Each row is followed by its class number.
[-368  127   27  287  194   82  170 -243 -156  179 -279 -308 -120  -91
   50 -316  147 -541  202  353  -26   26 -334 -166   82  342  -14  362
    0  -87 -269  -15 -164] : 5
[   5  -49   81  252 -441   59   83   15  -76   74  307   27  -67   10
   75 -112 -246 -119 -287  370 -185 -177   84 -151 -151  177 -271 -134
   96  401  -18  -37 -287] : 0
[-152  504 -195  248  328  248  248   78  -81  335 -343 -282  239   25
  290 -297  159 -519  498  251  331  -63 -373 -108  316  171  436 -139
 -138 -213 -370   47    0] : 4
[-164  270   90   63  379  -12 -140   75  138  233 -855   64  232  128
 -160 -451  342    4  336  447  249  -94 -282 -182  414  194  -98 -171
 -113  -38   -2  -79  125] : 4
[ -85  654  106  248  197  186  108  -75   32  491 -633  -73  371  -51
  333 -460 -206 -134  400  114   84 -173 -193   32  156  -41   98 -268
  -42   59  -72  -98   47] : 1
[-190  542  115  320 -172  149  149 -152   22  306 -391 -263  379 -170
  314 -526   60 -195  209  377  -24 -210 -554 -218  378  389   -6 -217
 -205  -28 -230  -25  231] : 8
[ -26  437  190  148  390   38  -43   29  -46  152 -400 -204  -54   64
   18 -193  268  223  379  184   76  101 -584  129  183  165  -28 -118
  -85    2 -171  -28   71] : 8
[ 314  129 -103  239 -117  159  125 -277   45  163  334 -544  366  194
  429 -243 -499  116  285 -735 -141 -154  187  276 -193 -201  222  -93
  106  -15 -156   82 -292] : 2
[ 383  253   91  468 -240  -24  105  -61  110  264 -168 -332  578  534
  117 -245 -391  238  144 -406 -134 -177   80 -101 -415 -335   18 -687
  353   79   74  100 -718] : 5
[  85   58 -137  407 -216  298   13 -103  117   60 -113 -359  351  -97
  546   -9   15 -657  162 -183  131 -535  443   -1 -268 -174  449 -286
  401 -807 -152   63  345] : 4
[ 135  -89 -149   95  -44 -296 -163 -287   20  169 -196 -208  -26  475
 -345 -265   44  284  255  536 -143    8 -190  -39  -11  287 -257   97
 -131  353  -87  -44 -201] : 8
[ -92  -21 -293  130  -49  173  -52 -134   71  209 -212 -303   60 -218
  450 -281  276 -308  245  432  148 -306  -93  -40  383  110   74  -25
   -2 -112 -381   -5  399] : 4
[-342  257 -161 -257  392   33  -57  364   31  129 -389  182   35 -224
   94 -371  244  -66  283  264  246  220 -389 -116  605  309   89  222
 -426   98   47   49   59] : 11
[ -43  258 -334   19  282  124  190  -96  -74  382  -86 -284  238 -177
  432 -390   -9 -195  313   81  242 -201  -92  -61  459  -55   -4   10
 -158 -337 -229   88   95] : 5
[-113  -71   73  -57  -76  -58  -46  221  122  180 -436   86  -24  313
   29  -59  382   12  267  631  186  142 -349  -37  -13  269   66   -2
  172  303  -40  -32 -145] : 3
[ 182  -23 -429 -345   10  222 -297  130  220  -11  175  100   71   -4
  404  218  -95  -58  261 -166  325 -255  529  484  -39 -400  345   92
   72    8  -11  -47  525] : 9
[  17  267 -125  308   29  475  -36 -207  105  338  112 -570  117   92
  451 -410   42 -130  514  -69  -25 -144 -512  309   25  119  359  -32
   77  -25 -251  110 -303] : 8
[ -68  493   33   99  101   87   95  -95   42  308 -127 -182  265   95
  129 -367  -33  355  239   62 -138  -49 -476   -4  533  170  -51 -228
 -233  -50 -201  -50    0] : 8
[ 321   88 -184  252   24 -170  282 -660 -159  509  346 -524  205  -44
  459  -63 -679  -26  294 -659 -282 -200  490  319 -519 -401   52  420
  425 -266 -114  127  -92] : 10
[ -99   91  237  245 -364  -44   75  120  130  212  -73  363  355  279
   35 -324 -436  279 -173  313 -128   39  139 -234  238  201 -149 -473
 -216  696  137  -38 -369] : 9
[ 159  333  107  520  160  210  -69 -130   36  240 -620 -453  212   77
  297 -437  545 -337  500  502  485 -303 -287   21  148  286  289 -398
 -104 -274 -227  -82  368] : 6
[ -52  367  159 -122  127   -7 -289  353  191  187 -573  412  202  180
 -154 -210  432  344  154  445  343  147 -164  -46  370  135  -72 -328
 -332  177  217  -92   15] : 12
[ -48  180 -119  224  167    8 -145   47   85  101 -569 -391  302  -29
  151  -54  272 -162  531  233  274  -29  -53  -70  278  -80  182 -105
  -62  145 -389   23  126] : 0
[-100  138   29  358  421    1 -109 -111  -88  280 -752 -315  -78  -71
  282 -209   42 -530  358  601  316  -58  222  124   -8   98  183  302
 -206 -167 -185 -144  396] : 7
[-144  217   -3  264  268   86  -45 -163  -56   40 -390 -240 -125  140
   60 -309  214 -514  283  312  -51  -94 -396 -107   12  174  115   75
   20 -193 -319  -63  226] : 6
[ 230  454  122   86 -401  162   72  368   84  311  306  160  444  -91
   96 -163   30  383   48   -2  151   11 -115   -8   -3   61   90 -652
  -93  214  170  142 -482] : 3
[  82  543   39  192  115  152 -157   89   91  149 -559   49  241  249
  -10 -209  315 -111  310  257  321  -77  -94  -22  210  107  210 -327
 -256  -64  -64 -202  285] : 2
[  18  233  -63  167  183   47   20 -220   22  244 -349 -503   95 -129
   43 -261    4  109  211  144   49   -4 -316   57  125  100  -55   37
 -178  -92 -191  -31   44] : 7
[  82  506  492   23 -212  -17   98  204  168  143 -186  475  178  535
 -186  206 -222  332   -9  -67  -92   49 -111  143 -741 -155   -3 -636
  542  163   22  -81 -108] : 9
[ 520  300 -120  122  315  180 -165   19  103  434  -86 -340  326   90
  754 -258 -505  215  609 -307  406 -239  677  451   -4 -369  -68   92
   34 -211  -54 -109  534] : 4
[ -25  -81  139 -105  322   58 -428  301  226 -239 -554   16 -232  -22
  -15  -57  550   66  303  517  312   97  -67  180   96   10  -18 -175
 -308  -34  -10 -206  697] : 1
[-141  185  -34  235  131  -19  -13 -129   28  129 -460  -67  126  -61
  111 -350  277 -139  162  169  -13   16 -322 -182  313  280  267  -66
 -170 -121 -186   15  181] : 6
[ 204   83 -352   44  145   88  115 -350  -63  385 -218 -502  102  336
  143 -170 -268  -11  365   76  280   34    0  194   23  -89   75   47
 -170  -17 -242  -62 -259] : 1
[-115  512  147  255  101  191   76  -64  -23  276 -462 -135  340 -153
  271 -530   43 -513  210  225  147 -154 -303 -123  295  134  254 -160
 -268   -4 -270  -51  235] : 0
[-152  251  -32  330  414  175  106 -150 -191  326 -406 -495 -165 -145
   62 -480  347 -579  407  316  110   46 -483 -102  172   83   19   -3
  -63 -122 -266    3 -308] : 10
[ 272  205  386  353  394  -69  198  208  -38   40 -151 -333  362  440
  -18   -4 -248  304  449 -622   87   68  -44   25 -194 -362    3 -343
  300  413   91   82 -684] : 11
[  83  231 -155  220  -28  -80  -52 -317  -67  378 -128 -154  131  108
   16 -480 -210   47  119  249 -156 -148   39  -13  110  147 -128   46
 -280  149  -73  -53 -195] : 2
[-313  228 -131  332  375   36  298 -318 -186  162 -364 -596   25 -111
   37 -263 -125 -575  294  133  -48  -60 -488 -224   90  185    8  349
   26  -93 -386   73  -52] : 10
[ -45  -32   28  184  185   -1  -32 -132  -26  168   71 -252   74 -125
  136   20    8  185  238 -263   66  139  -38  186  125   74   78  305
  186   72  127  270 -350] : 8
[  11  189   67  187   51  124 -180   38  -22  -31 -282    5 -179 -179
  188  -84  433 -451  112  391  191  -97  -24   32    6  158  180   77
  -39  -77 -160 -165  639] : 3
[-103  330   64  456 -162  221  133   31  -39   23  -33  -33  284  100
  535  -72 -332 -481  318 -129  184   44  283    7 -248  246  471  142
 -140  172   67   16  -22] : 3
[-126  194  296  130  384 -116  416  190  -97  261    2   53  204  183
  -60  -91 -267  -76  130 -361  -60  253   61 -151 -143 -175   41  -16
  234  -89   78   89 -558] : 9
[-230   66  -72   14  -21   10 -139 -121   31   -6 -472 -228   70 -200
  123  -79  123 -189  181  400  104 -101 -219  -70  237  172  -84  201
 -122   87 -368  -28  381] : 4
[-100  370    4  241  460  139  344   99 -159  199 -204 -268  180   62
  496    7 -218 -885  603 -385    6   78 -172  -11 -266 -387  698  218
  305  -94 -423   96   -2] : 6
[ -70  271   84  126  -66  107  -75 -249  -24  316 -277   -8   75   31
  115 -494   13 -293   62  361   69   -7  -83   77  228  187  100 -130
 -311  146 -214  -63    2] : 12
[ -89  117 -254   40   90  173   54 -148   15  240 -333 -217  120  -27
  141 -319  209 -347  301  258  310 -157  -71 -129  206  212   45  141
 -184 -323 -139  -92  129] : 11
[-250  -12 -239   84  150   19  137 -281 -129   14  -51 -324  -72 -291
   67 -401  397 -309  265  229  -28 -154 -364 -258  328  401 -132  230
 -164 -244 -309   51   84] : 4
[  81  484   32   93  410  302  377    3 -118  -28   14 -211  197  139
  -50   65 -195 -517  321 -829  201  135 -299    4 -312 -177  525  118
  203 -201  -89   36 -173] : 6
[ -62  414 -137 -180  202   68   83   96  -51  199 -423  -37  323 -249
   -7 -245  377 -209  219  244  548  -96 -193 -176  549  217   30   29
 -383 -339 -128  -65  405] : 8
[ 342   11 -349  160  -28   12 -124 -235   28  300  247 -324   47  490
  198  -83 -111   97  329 -221   19  -82  309  290 -392 -127  127  277
  280  -65   56   26 -442] : 5
[  19  259   -6  292  264   67 -102 -246 -111  234 -719 -269 -126  -38
  116 -143  107 -635  401  473  238 -105  -41   44  -94  -33   96   65
    5 -165 -184 -128  385] : 11
[-186  123  -77  303   41  137   29 -283  -75  319 -201 -270 -263 -269
  137 -110  227 -314  -10  374   -6  -40   16   80  -29   71    9  181
   54 -124 -167 -110   -3] : 7
[ 318  334  -47  414 -454  387 -185 -129   19  169   37 -189  281 -289
  812 -111  124 -472  221 -269  249 -404  686  212 -377 -214  369 -190
   39 -457  -52 -128  363] : 3
[ -67  150 -204  306   82  -12   85 -126   49  156 -266 -548  383   20
  108 -296   35 -128  384   45  174  -17 -122 -171  138  137  100   28
 -170   29 -136  104 -227] : 9
[-321  128  135  237  241   68  -87   39  124  315 -878  156   93  156
  -88 -532  260 -189  202  562  122   62 -149 -211  402  240   31 -334
 -115  210  -93  -77 -220] : 12
[ -21  515    0  271  414   58  222  -52 -116  259 -567 -385  268   -7
    8 -219  -26 -305  301 -137  287  -42 -140 -118   18 -105   95 -134
   43 -318 -178   -2 -101] : 6
[-110  122   49   96  252 -126  598   -1  -76  262 -216 -267  378   46
  382   97 -613 -109  525 -432   -9   85  -25  -93 -336 -114  100  302
  444  131 -101  150 -232] : 12
[  17  337 -127  404  377  156  -46 -295  -73  421 -326 -389  184   34
   97 -761   19 -279  258  237  160 -312 -136  -22  193  226    4  -19
 -265 -308   -4   26 -242] : 9
[  21   -8 -111  296 -234  142   73  -44  -40  210  298  -31   52  211
  128 -369 -151   35  -29  293    5  -84  128 -128  227  389 -130  -40
 -217  254  200  -32 -502] : 3
[  95  511  120  277  486   44  163 -247 -105  574 -503 -321   73  338
  -66 -466  228   91  504  211  286   46 -373   -3  118  224 -191   20
   48 -299  -85 -131 -242] : 6
[-167   46  185  222 -316   48   71  217  -24   28  -53  380   76   88
   97  -31  -39 -143  -10  361   -3  -43   34 -239  -42  321  -19 -175
   28  459   96  -35 -213] : 10
[ 139  521  218  149  185   30   23  120 -106  259 -505   -8  127   65
  -45 -227  206 -234   51  357  344 -114  -68  -86 -115   -3  -97 -337
 -120 -432  -30 -163  199] : 1
[  34  226  -54   19 -193 -188   -1  130   19  394 -157  190  308  375
  251   68 -101    1  363  371  260   15  402  176 -289  -20  267   34
 -105  183  155  -19 -196] : 10
[ -55  -70 -149  331 -128  132   13 -138  -46  269  239  -89 -125  116
  278 -202 -218  -27  -31  419 -162 -211  -20  -53  176  245 -188   78
   75  241 -110    8 -159] : 10
[   6 -274 -196 -157 -190    4 -123  313  220  140  282  122 -172  199
  220  -19   19  605 -219  429 -208   -9  -55  184  321  -57  -25 -310
  -45  487  -92  -49 -158] : 7
[ -64  445   80  413  225   18  -70 -175  -47  346 -635 -261   77   63
  -90 -446  310 -294  206  461  149  -51 -301  -54  -51  132   63 -182
 -136  -86  -21  -34 -159] : 1
[-326  543  164  560  342  109  398 -266 -140  159 -417 -419  432 -216
  399 -295 -165 -786  752 -481 -106  -51 -299 -199 -192   99  470  321
  193  -27 -244  130  -31] : 10
[ 484  198 -196  381   50  212   72 -509 -136   97  213 -899  121  157
  340    3 -790 -159  297 -745 -279 -291  -74  351 -645 -516  153   80
  324  -30 -119  104 -403] : 0
[  48  375  -20  303  376  273  217 -246  -33  549 -411 -430  211  113
  276 -487 -196 -204  433  -43  153 -224   -4  118  190 -171   28 -158
   35 -143 -197 -142 -180] : 2
[  -8  144   67  295  240  -38 -165   45   23  362 -432 -166   21  223
  101 -295  318   -8  490  686  196   96 -151   55  208  243  102   67
 -273  130  -38  -70  -14] : 8
[  18  456  -24  169  230  315  388  353  -73  -35  141 -226  347 -226
  490 -102  -31 -537  239 -567  243 -161   -3  -88  100 -204  489 -326
   74 -323 -307   56  219] : 4
[-133   89   61  356 -333   85  225  -80  -65  251  216   78  109  169
  284 -171 -386 -129  -98  299 -203 -238  137 -128   -4  232  -61  -55
   30  334  -76  -83 -220] : 10
[-204  398  116  194   54  -79  -77  333   11   91 -353  584  115 -218
  366  141  153 -583  246   45  139 -104  767    2 -463 -143  401   64
  180 -291  255  -79  533] : 10
[ -10  -81  169  155 -293 -134   24  131  -27   20 -128  207  -83  159
  -42  111 -210   38 -185  424 -121   11   76 -116 -215   26 -211 -168
  193  598   33  -72 -185] : 5
[ 159  419 -137  169  -47  108   73 -118  -72  342  376 -112  423  232
  192 -295 -693 -152  256 -472  -94 -195  240  182 -261   92  256  397
  149  238   82  120 -555] : 0
[ -33  522  185  130  473  199  394 -183  -59  390 -405 -427  348 -119
   36 -350 -268 -202  180 -270  192 -111 -244 -103  185 -260 -185  -81
   49 -407 -205  -71   83] : 3
[-194  208   -6  274  294  195   75 -312  -54  134 -653 -259  -14 -278
  -13 -345   34 -430  172   34   -8  -22 -295 -169  180   84   40   -3
 -110 -165 -207  -64  128] : 2
[ -75  -61  -96  428   63  257  329 -334  -88  124  633 -622  -34 -225
  381 -315 -723 -317   99 -558 -597 -196  -69  115 -160   15  135  423
  333  339 -221  128 -416] : 12
[ -96   47  163  303 -238  105  -25  -59  205   11 -168  230  265  241
  384 -150 -121 -214  194   87 -162 -289  391  -39   35   38  227 -362
  135   78  -49 -121  344] : 12
